Below are the code and all the weights of a small trained network. Each question names an input and a target symbol and asks about switching units off, where a switched-off unit gives its printed mean instead of its output.

import numpy as np


def w(rows, s, z=0):
    codes = np.array(rows[::2]) - 128.0
    scale = np.full(codes.shape[1], s)
    scale[-1] = z or s
    return codes * scale


def norm(h):
    return h / np.sqrt((h * h).mean(-1, keepdims=True) + 1e-5)


def f(y):
    return np.maximum(y, 0)


def softmax(a):
    e = np.exp(a - a.max(-1, keepdims=True))
    return e / e.sum(-1, keepdims=True)


def log_softmax(a):
    a = a - a.max(-1, keepdims=True)
    return a - np.log(np.exp(a).sum(-1, keepdims=True))


def net(x, mask):
    ids = ['Φαζηθσ'.index(c) for c in x.split()]
    T = len(ids)
    res = E[ids] + P[:T]
    q, k, v = (norm(res) @ M[0].T for M in (Q, K, V))
    z = softmax(np.where(np.tri(T) > 0, q @ k.T / 4**0.5, -1e9)) @ v
    res = res + np.where(mask[0], z, O[0][:, -1]) @ O[0][:, :-1]
    y = f(norm(res) @ A[0][:, :-1].T + A[0][:, -1])
    res = res + np.where(mask[1:25], y, B[0][:, -1]) @ B[0][:, :-1]
    return log_softmax(norm(res)[-1] @ U[:, :-1].T + U[:, -1])


Q, K, V, O, A, B = {}, {}, {}, {}, {}, {}
E = w([
[146,179,214,65],'Φ',
[166,91,141,157],'α',
[102,158,186,205],'ζ',
[190,63,102,1],'η',
[138,123,206,97],'θ',
[154,186,157,240],'σ',
],0.01)
P = w([
[128,87,143,136],'0',
[246,186,121,139],'1',
[108,147,100,153],'2',
[71,113,104,132],'3',
[240,182,120,137],'4',
[92,164,109,150],'5',
[80,107,98,129],'6',
[238,172,123,135],'7',
],0.014)
Q[0] = w([
[43,115,8,118],'h0',
[177,94,227,172],'h0',
[234,48,155,212],'h0',
[188,142,120,107],'h0',
],0.015)
K[0] = w([
[91,145,8,103],'h0',
[147,96,219,221],'h0',
[159,63,137,191],'h0',
[170,86,152,85],'h0',
],0.015)
V[0] = w([
[2,31,123,165],'h0',
[175,193,111,113],'h0',
[152,215,101,195],'h0',
[120,145,56,150],'h0',
],0.0091)
O[0] = w([
[139,20,32,108,254],'h0',
[146,184,197,108,43],'h0',
[218,52,225,238,180],'h0',
[254,109,185,93,46],'h0',
],0.0064,0.0038)
A[0] = w([
[27,144,123,194,68],'n0',
[79,51,190,81,27],'n1',
[75,80,186,139,133],'n2',
[200,151,18,136,38],'n3',
[100,34,100,132,150],'n4',
[223,112,151,146,63],'n5',
[152,168,36,110,2],'n6',
[184,159,63,92,128],'n7',
[162,120,156,154,73],'n8',
[78,182,94,104,107],'n9',
[31,130,144,177,40],'n10',
[228,179,108,67,42],'n11',
[112,102,176,67,108],'n12',
[145,60,170,196,147],'n13',
[169,109,170,173,75],'n14',
[246,151,153,136,28],'n15',
[101,180,164,175,129],'n16',
[185,90,136,147,68],'n17',
[140,78,129,56,140],'n18',
[222,211,80,159,84],'n19',
[69,128,143,101,163],'n20',
[141,196,155,175,48],'n21',
[141,226,57,155,104],'n22',
[49,72,169,92,10],'n23',
],0.011,0.0074)
B[0] = w([
[180,146,116,113,176],'n0',
[106,122,183,199,135],'n1',
[134,178,128,134,182],'n2',
[142,174,158,183,176],'n3',
[158,136,171,113,214],'n4',
[84,150,88,133,167],'n5',
[53,183,164,23,143],'n6',
[129,136,115,171,178],'n7',
[98,109,125,114,145],'n8',
[143,149,93,135,155],'n9',
[161,121,127,119,156],'n10',
[117,94,148,160,150],'n11',
[103,156,137,115,136],'n12',
[131,143,114,104,254],'n13',
[125,119,117,105,171],'n14',
[139,165,81,81,162],'n15',
[128,89,110,142,179],'n16',
[107,112,97,153,153],'n17',
[110,114,149,151,156],'n18',
[124,80,134,91,194],'n19',
[148,115,125,157,159],'n20',
[135,91,114,116,154],'n21',
[126,95,163,126,173],'n22',
[80,114,251,177,135],'n23',
],0.017,0.0083)
U = w([
[113,13,152,105,255],'Φ',
[95,130,218,182,190],'α',
[106,133,63,226,22],'ζ',
[212,178,172,38,95],'η',
[96,254,113,111,56],'θ',
[120,112,62,28,207],'σ',
],0.015,0.0019)

Each question gives the input, a string of symbols that net reads in full, and the target symbol t.
The units are the heads (4 rows each of Q, K, V and O) and the neurons (one row each of A and B). Each row of codes is followed by its name. A weight is (code - 128) times the scale printed after its matrix; where a second scale follows, it is the last column's (O, A, B and U).
mask holds one flag per unit, heads first, then neurons. A switched-off unit (its flag False) gives its mean, the last column of its rows in O or B, instead of its output. The means were averaged over made-up inputs and are rounded, as every weight is.
A unit's drop is (log p(t) with every unit on - log p(t) with that unit switched off) / (log p(t) with every unit on - log p(t) with every unit switched off).
The circuit of an input: a set's keep is (log p(t) with only the set's units on - log p(t) with every unit switched off) / (log p(t) with every unit on - log p(t) with every unit switched off). Starting from the 12 units with the biggest drops (on a tie, the unit counted first), units are removed one at a time, each time the one whose removal leaves the highest keep (on an exact tie, the one counted first), for as long as the keep stays at least 0.8.
units of the circuit, in order: the units of the circuit, biggest drop first
unit that matters most: the unit with the biggest drop
top k neurons: the k neurons with the biggest drops, biggest first
drop of u: that unit's drop, to one decimal
input Φ ζ ζ ζ ζ θ σ η, target Φ: top 2 neurons => (n11 n19)
input Φ ζ Φ θ ζ ζ σ α, target Φ: units of the circuit, in order => (n19 n11)
input ζ η ζ ζ Φ, target ζ: units of the circuit, in order => (h0 n7 n11)
input ζ η ζ η ζ θ θ Φ, target ζ: units of the circuit, in order => (h0 n11 n7)
input σ θ σ θ η θ θ σ, target σ: unit that matters most => n15
input α Φ θ ζ θ θ α Φ, target α: top 3 neurons => (n11 n3 n7)
input α η θ σ ζ ζ α α, target α: top 2 neurons => (n3 n6)
input ζ ζ α, target σ: top 2 neurons => (n13 n3)
input Φ η ζ θ θ, target Φ: top 2 neurons => (n22 n19)
input Φ α σ Φ, target θ: top 2 neurons => (n9 n23)
input α ζ α θ ζ ζ ζ η, target α: top 3 neurons => (n3 n11 n18)
input θ σ σ Φ σ, target θ: top 3 neurons => (n6 n3 n9)
input ζ ζ ζ θ θ Φ ζ η, target ζ: top 2 neurons => (n11 n7)
input Φ η ζ θ ζ, target Φ: top 2 neurons => (n22 n19)
input α θ σ, target Φ: unit that matters most => n22
input σ α ζ ζ ζ ζ ζ Φ, target σ: top 2 neurons => (n15 n5)
input θ α ζ θ σ, target θ: drop of h0 => 2.9
input θ η θ ζ ζ, target θ: drop of h0 => 2.9
input ζ σ θ ζ ζ, target ζ: drop of n3 => 0.7
